Below are the code and all the weights of a small trained network. Each question names an input and a target symbol and asks about switching units off, where a switched-off unit gives its printed mean instead of its output.

import numpy as np


def w(rows, s, z=0):
    codes = np.array(rows[::2]) - 128.0
    scale = np.full(codes.shape[1], s)
    scale[-1] = z or s
    return codes * scale


def f(y):
    return y / 2 * (1 + np.tanh(0.7978845608 * (y + 0.044715 * y**3)))


def softmax(a):
    e = np.exp(a - a.max(-1, keepdims=True))
    return e / e.sum(-1, keepdims=True)


def log_softmax(a):
    a = a - a.max(-1, keepdims=True)
    return a - np.log(np.exp(a).sum(-1, keepdims=True))


def net(x, mask):
    ids = ['ΘΞΩαβδεζηλπστφψ'.index(c) for c in x.split()]
    T = len(ids)
    res = E[ids] + P[:T]
    q, k, v = (res @ M[0].T for M in (Q, K, V))
    z = softmax(np.where(np.tri(T) > 0, q @ k.T / 3**0.5, -1e9)) @ v
    res = res + np.where(mask[0], z, O[0][:, -1]) @ O[0][:, :-1]
    y = f(res @ A[0][:, :-1].T + A[0][:, -1])
    res = res + np.where(mask[1:25], y, B[0][:, -1]) @ B[0][:, :-1]
    return log_softmax(res[-1] @ U[:, :-1].T + U[:, -1])


Q, K, V, O, A, B = {}, {}, {}, {}, {}, {}
E = w([
[97,66,121,113,100],'Θ',
[211,115,196,74,161],'Ξ',
[67,116,93,112,92],'Ω',
[91,112,52,79,184],'α',
[98,72,111,87,164],'β',
[128,24,144,74,145],'δ',
[83,71,135,117,53],'ε',
[170,146,200,106,72],'ζ',
[218,142,163,99,106],'η',
[200,226,41,55,220],'λ',
[111,88,67,67,58],'π',
[145,32,94,57,224],'σ',
[7,93,119,188,199],'τ',
[204,152,141,77,168],'φ',
[112,29,155,102,108],'ψ',
],0.011)
P = w([
[35,120,166,1,144],'0',
[173,3,70,165,160],'1',
[129,41,112,101,147],'2',
[116,50,113,88,126],'3',
[113,129,97,175,200],'4',
[151,58,81,174,128],'5',
[116,59,119,133,160],'6',
[94,81,112,133,161],'7',
[115,84,121,147,164],'8',
],0.0063)
Q[0] = w([
[127,34,111,66,89],'head 1',
[70,21,64,82,82],'head 1',
[145,130,183,251,169],'head 1',
],0.018)
K[0] = w([
[75,166,197,50,89],'head 1',
[34,160,223,33,178],'head 1',
[163,7,93,253,114],'head 1',
],0.018)
V[0] = w([
[5,128,136,195,28],'head 1',
[59,85,182,143,232],'head 1',
[156,63,222,121,76],'head 1',
],0.021)
O[0] = w([
[52,224,145,81,175,33],'head 1',
[121,217,87,254,107,254],'head 1',
[130,173,37,75,40,167],'head 1',
],0.016,0.0075)
A[0] = w([
[24,117,134,133,122,171],'neuron 1',
[141,127,150,105,115,88],'neuron 2',
[177,142,81,111,227,152],'neuron 3',
[98,118,119,59,166,35],'neuron 4',
[123,135,176,165,157,34],'neuron 5',
[148,142,78,71,112,202],'neuron 6',
[75,83,76,180,116,107],'neuron 7',
[151,109,180,163,101,209],'neuron 8',
[178,133,124,130,101,87],'neuron 9',
[37,78,76,144,179,100],'neuron 10',
[89,65,156,125,128,120],'neuron 11',
[158,138,112,117,162,157],'neuron 12',
[110,122,81,100,124,40],'neuron 13',
[188,149,159,124,150,202],'neuron 14',
[153,132,175,99,99,85],'neuron 15',
[41,111,77,179,118,41],'neuron 16',
[7,38,82,161,143,254],'neuron 17',
[111,164,120,130,150,90],'neuron 18',
[127,149,103,130,127,112],'neuron 19',
[46,117,82,173,153,140],'neuron 20',
[171,139,178,126,127,244],'neuron 21',
[199,98,137,93,115,136],'neuron 22',
[159,119,114,125,94,82],'neuron 23',
[234,187,173,127,113,140],'neuron 24',
],0.012,0.0044)
B[0] = w([
[146,155,58,144,217,185],'neuron 1',
[139,85,133,129,92,133],'neuron 2',
[131,190,83,113,121,147],'neuron 3',
[173,74,90,218,88,148],'neuron 4',
[132,64,63,119,87,184],'neuron 5',
[8,116,156,147,137,230],'neuron 6',
[120,169,92,114,51,231],'neuron 7',
[129,149,92,98,194,220],'neuron 8',
[186,88,136,169,176,201],'neuron 9',
[127,42,165,143,209,163],'neuron 10',
[111,161,177,170,125,164],'neuron 11',
[99,140,122,126,131,133],'neuron 12',
[122,66,124,92,128,168],'neuron 13',
[77,118,121,70,134,157],'neuron 14',
[171,69,133,108,96,139],'neuron 15',
[169,53,144,79,159,229],'neuron 16',
[88,175,248,187,160,193],'neuron 17',
[169,136,77,177,99,184],'neuron 18',
[119,106,151,148,145,171],'neuron 19',
[168,171,195,42,85,234],'neuron 20',
[89,85,94,47,130,162],'neuron 21',
[108,205,113,105,45,248],'neuron 22',
[146,78,141,168,170,205],'neuron 23',
[140,154,209,130,190,174],'neuron 24',
],0.018,0.017)
U = w([
[158,2,125,85,97,166],'Θ',
[148,155,135,169,203,199],'Ξ',
[176,105,54,104,120,129],'Ω',
[142,178,102,215,114,173],'α',
[72,54,114,112,143,10],'β',
[67,194,96,162,64,223],'δ',
[78,189,187,166,155,137],'ε',
[110,64,145,192,187,82],'ζ',
[174,64,165,184,151,33],'η',
[83,238,107,55,155,223],'λ',
[153,200,159,120,81,109],'π',
[104,138,25,56,68,49],'σ',
[160,39,229,59,182,29],'τ',
[124,59,38,101,196,254],'φ',
[156,83,41,183,124,39],'ψ',
],0.0057,0.0022)

Each question gives the input, a string of symbols that net reads in full, and the target symbol t.
The units are the heads (3 rows each of Q, K, V and O) and the neurons (one row each of A and B). Each row of codes is followed by its name. A weight is (code - 128) times the scale printed after its matrix; where a second scale follows, it is the last column's (O, A, B and U).
mask holds one flag per unit, heads first, then neurons. A switched-off unit (its flag False) gives its mean, the last column of its rows in O or B, instead of its output. The means were averaged over made-up inputs and are rounded, as every weight is.
A unit's drop is (log p(t) with every unit on - log p(t) with that unit switched off) / (log p(t) with every unit on - log p(t) with every unit switched off).
The circuit of an input: a set's keep is (log p(t) with only the set's units on - log p(t) with every unit switched off) / (log p(t) with every unit on - log p(t) with every unit switched off). Starting from the 12 units with the biggest drops (on a tie, the unit counted first), units are removed one at a time, each time the one whose removal leaves the highest keep (on an exact tie, the one counted first), for as long as the keep stays at least 0.8.
circuit, biggest first: the units of the circuit, biggest drop first
unit that matters most: the unit with the biggest drop
top k neurons: the k neurons with the biggest drops, biggest first
drop of u: that unit's drop, to one decimal
input λ α β β λ β α φ π, target ε: top neuron => (neuron 17)
input λ τ Ω α ψ Θ, target ε: top 2 neurons => (neuron 17; neuron 22)
input λ δ α β φ ψ, target ε: circuit, biggest first => (neuron 17; neuron 22; neuron 11; head 1)
input τ Ω η τ Ξ α, target Ω: top 4 neurons => (neuron 16; neuron 18; neuron 20; neuron 5)
input λ φ η β η λ β ε, target ε: circuit, biggest first => (neuron 17; neuron 11; neuron 22; head 1)
input β η η, target Ξ: top 2 neurons => (neuron 24; neuron 22)
input ζ β Θ σ ε δ, target β: top 4 neurons => (neuron 6; neuron 13; neuron 7; neuron 20)
input α η ψ, target τ: circuit, biggest first => (head 1; neuron 22; neuron 18; neuron 20)
input σ Ω ζ β τ λ π φ ε, target η: top 2 neurons => (neuron 16; neuron 22)
input β π η Ω η α ε Θ, target π: circuit, biggest first => (head 1; neuron 20; neuron 6)
input τ α ε α Ξ ψ, target Ω: top 3 neurons => (neuron 18; neuron 16; neuron 20)
input ζ ψ η Ξ, target β: circuit, biggest first => (head 1; neuron 6; neuron 20)
input ε λ τ η, target δ: circuit, biggest first => (head 1; neuron 4; neuron 6; neuron 8)
input β λ ε η, target Ξ: unit that matters most => neuron 22
input λ α η ε λ η, target Θ: top 3 neurons => (neuron 17; neuron 7; neuron 1)
input α η Ω η η δ β σ σ, target τ: top 3 neurons => (neuron 22; neuron 17; neuron 10)
input Ξ λ φ ζ, target α: top 2 neurons => (neuron 22; neuron 16)
input α η β, target τ: top 4 neurons => (neuron 22; neuron 17; neuron 20; neuron 10)
input λ ζ η, target τ: top 3 neurons => (neuron 24; neuron 21; neuron 11)
input α η η η δ η Ξ, target Θ: circuit, biggest first => (head 1)
input λ Ξ β α β ψ σ Ω, target ε: top 3 neurons => (neuron 17; neuron 11; neuron 22)
input λ π τ β, target ε: top 4 neurons => (neuron 17; neuron 22; neuron 11; neuron 16)
input η σ λ δ η α σ α, target δ: top 2 neurons => (neuron 22; neuron 16)
input Θ η η η β Ω σ β, target λ: drop of neuron 1 => 0.2
input β ε τ λ α β, target π: drop of neuron 6 => 0.1
input Ω Ω β τ τ, target τ: drop of neuron 10 => 1.3
input σ λ η η, target ψ: drop of neuron 9 => 0.2
input η Ω λ ψ, target δ: unit that matters most => neuron 22
